Below are the code and all the weights of a small trained network. Each question names an input and a class and asks about switching units off, where a switched-off unit gives its printed mean instead of its output.

import numpy as np


def w(rows, s, z=0):
    codes = np.array(rows[::2]) - 128.0
    scale = np.full(codes.shape[1], s)
    scale[-1] = z or s
    return codes * scale


def norm(h):
    return h / np.sqrt((h * h).mean(-1, keepdims=True) + 1e-5)


def f(y):
    return np.maximum(y, 0)


def log_softmax(a):
    a = a - a.max(-1, keepdims=True)
    return a - np.log(np.exp(a).sum(-1, keepdims=True))


def net(x, mask):
    res = np.array(x, float).reshape(1, 8) / 4 @ E
    u = 0
    for l in range(2):
        y = f(norm(res) @ A[l][:, :-1].T + A[l][:, -1])
        res = res + np.where(mask[u : u + 10], y, B[l][:, -1]) @ B[l][:, :-1]
        u += 10
    return log_softmax(norm(res)[-1] @ U[:, :-1].T + U[:, -1])


A, B = {}, {}
E = w([
[154,108,115,126],'x0',
[216,201,80,157],'x1',
[149,114,116,119],'x2',
[160,110,107,117],'x3',
[49,75,94,254],'x4',
[199,203,80,157],'x5',
[113,133,106,121],'x6',
[168,113,182,155],'x7',
],0.0074)
A[0] = w([
[115,134,160,131,127],'0.n1',
[127,116,159,131,81],'0.n2',
[165,88,138,138,175],'0.n3',
[147,103,93,167,108],'0.n4',
[68,72,157,115,87],'0.n5',
[130,140,196,153,194],'0.n6',
[179,167,126,72,132],'0.n7',
[142,105,170,7,150],'0.n8',
[180,195,90,109,254],'0.n9',
[116,103,159,112,181],'0.n10',
],0.015,0.0039)
B[0] = w([
[178,138,57,85,146],'0.n1',
[108,137,145,69,141],'0.n2',
[5,199,80,73,162],'0.n3',
[83,140,88,139,173],'0.n4',
[174,156,174,155,198],'0.n5',
[75,141,82,83,176],'0.n6',
[156,157,179,191,211],'0.n7',
[43,167,49,114,240],'0.n8',
[129,156,254,101,255],'0.n9',
[168,118,41,154,175],'0.n10',
],0.0079,0.0088)
A[1] = w([
[192,92,108,171,4],'1.n1',
[153,144,99,254,137],'1.n2',
[101,184,148,90,219],'1.n3',
[52,225,131,51,134],'1.n4',
[70,101,129,168,209],'1.n5',
[173,116,248,185,117],'1.n6',
[62,27,176,115,152],'1.n7',
[63,73,135,140,193],'1.n8',
[163,172,86,118,210],'1.n9',
[166,91,124,100,64],'1.n10',
],0.0096,0.0027)
B[1] = w([
[137,110,156,120,128],'1.n1',
[42,119,105,50,188],'1.n2',
[94,144,102,144,214],'1.n3',
[119,91,71,170,254],'1.n4',
[213,95,117,67,196],'1.n5',
[130,80,46,101,171],'1.n6',
[254,138,162,182,163],'1.n7',
[175,53,148,132,184],'1.n8',
[116,154,198,155,170],'1.n9',
[129,107,96,97,128],'1.n10',
],0.01,0.0091)
U = w([
[134,48,38,137,80],'0',
[102,175,90,151,53],'1',
[250,101,175,175,254],'2',
],0.012,0.0023)

Each question gives the input, the list of numbers given to net, and the class t.
The units are the neurons (one row each of A and B). Each row of codes is followed by its name. A weight is (code - 128) times the scale printed after its matrix; where a second scale follows, it is the last column's (A, B and U).
mask holds one flag per neuron, layer by layer. A switched-off neuron (its flag False) gives its mean, the last column of its row in B, instead of its output. The means were averaged over made-up inputs and are rounded, as every weight is.
A unit's drop is (log p(t) with every unit on - log p(t) with that unit switched off) / (log p(t) with every unit on - log p(t) with every unit switched off).
The circuit of an input: a set's keep is (log p(t) with only the set's units on - log p(t) with every unit switched off) / (log p(t) with every unit on - log p(t) with every unit switched off). Starting from the 12 units with the biggest drops (on a tie, the unit counted first), units are removed one at a time, each time the one whose removal leaves the highest keep (on an exact tie, the one counted first), for as long as the keep stays at least 0.8.
units of the circuit, in order: the units of the circuit, biggest drop first
top k neurons: the k neurons with the biggest drops, biggest first
k most important neurons of layer l: the k neurons of layer l with the biggest drops, biggest first
drop of u: that unit's drop, to one decimal
input [4,-6,1,3,5,-5,-5,7], class 2: units of the circuit, in order -> [1.n7]
input [-7,3,-4,8,-1,6,7,0], class 2: 2 most important neurons of layer 0 -> [0.n9, 0.n8]
input [-8,-3,-2,5,4,0,6,3], class 2: top 2 neurons -> [0.n8, 0.n7]
input [0,-3,-4,-6,1,-7,0,-6], class 2: units of the circuit, in order -> [1.n7, 0.n5, 1.n2]
input [1,-8,-7,4,1,-8,-5,-5], class 2: units of the circuit, in order -> [1.n7, 0.n5]
input [-4,-8,3,-4,3,-7,-8,-8], class 2: units of the circuit, in order -> [1.n7, 0.n5]
input [-7,-3,5,5,8,-3,-4,2], class 2: top 2 neurons -> [1.n7, 0.n8]
input [8,4,-8,7,-4,1,4,-8], class 2: top 2 neurons -> [0.n7, 1.n2]
input [0,4,7,2,0,3,1,-2], class 2: top 2 neurons -> [0.n9, 0.n8]
input [7,1,7,8,6,6,-3,2], class 1: 2 most important neurons of layer 0 -> [0.n3, 0.n8]
input [6,6,4,-2,-7,0,-1,7], class 1: 2 most important neurons of layer 0 -> [0.n3, 0.n8]
input [-8,8,-4,-5,0,-1,-5,8], class 1: 2 most important neurons of layer 0 -> [0.n6, 0.n5]
input [7,-8,5,-3,-8,2,-5,2], class 1: drop of 1.n8 -> 0.1
input [-1,-7,1,5,1,-3,-2,-3], class 2: drop of 1.n7 -> 0.5
input [3,2,0,7,0,-8,-3,0], class 1: units of the circuit, in order -> [0.n3]
input [1,-2,-2,4,2,6,-8,8], class 0: drop of 1.n4 -> 0.5
input [-4,4,0,-4,-8,-2,6,8], class 1: drop of 0.n8 -> 0.4
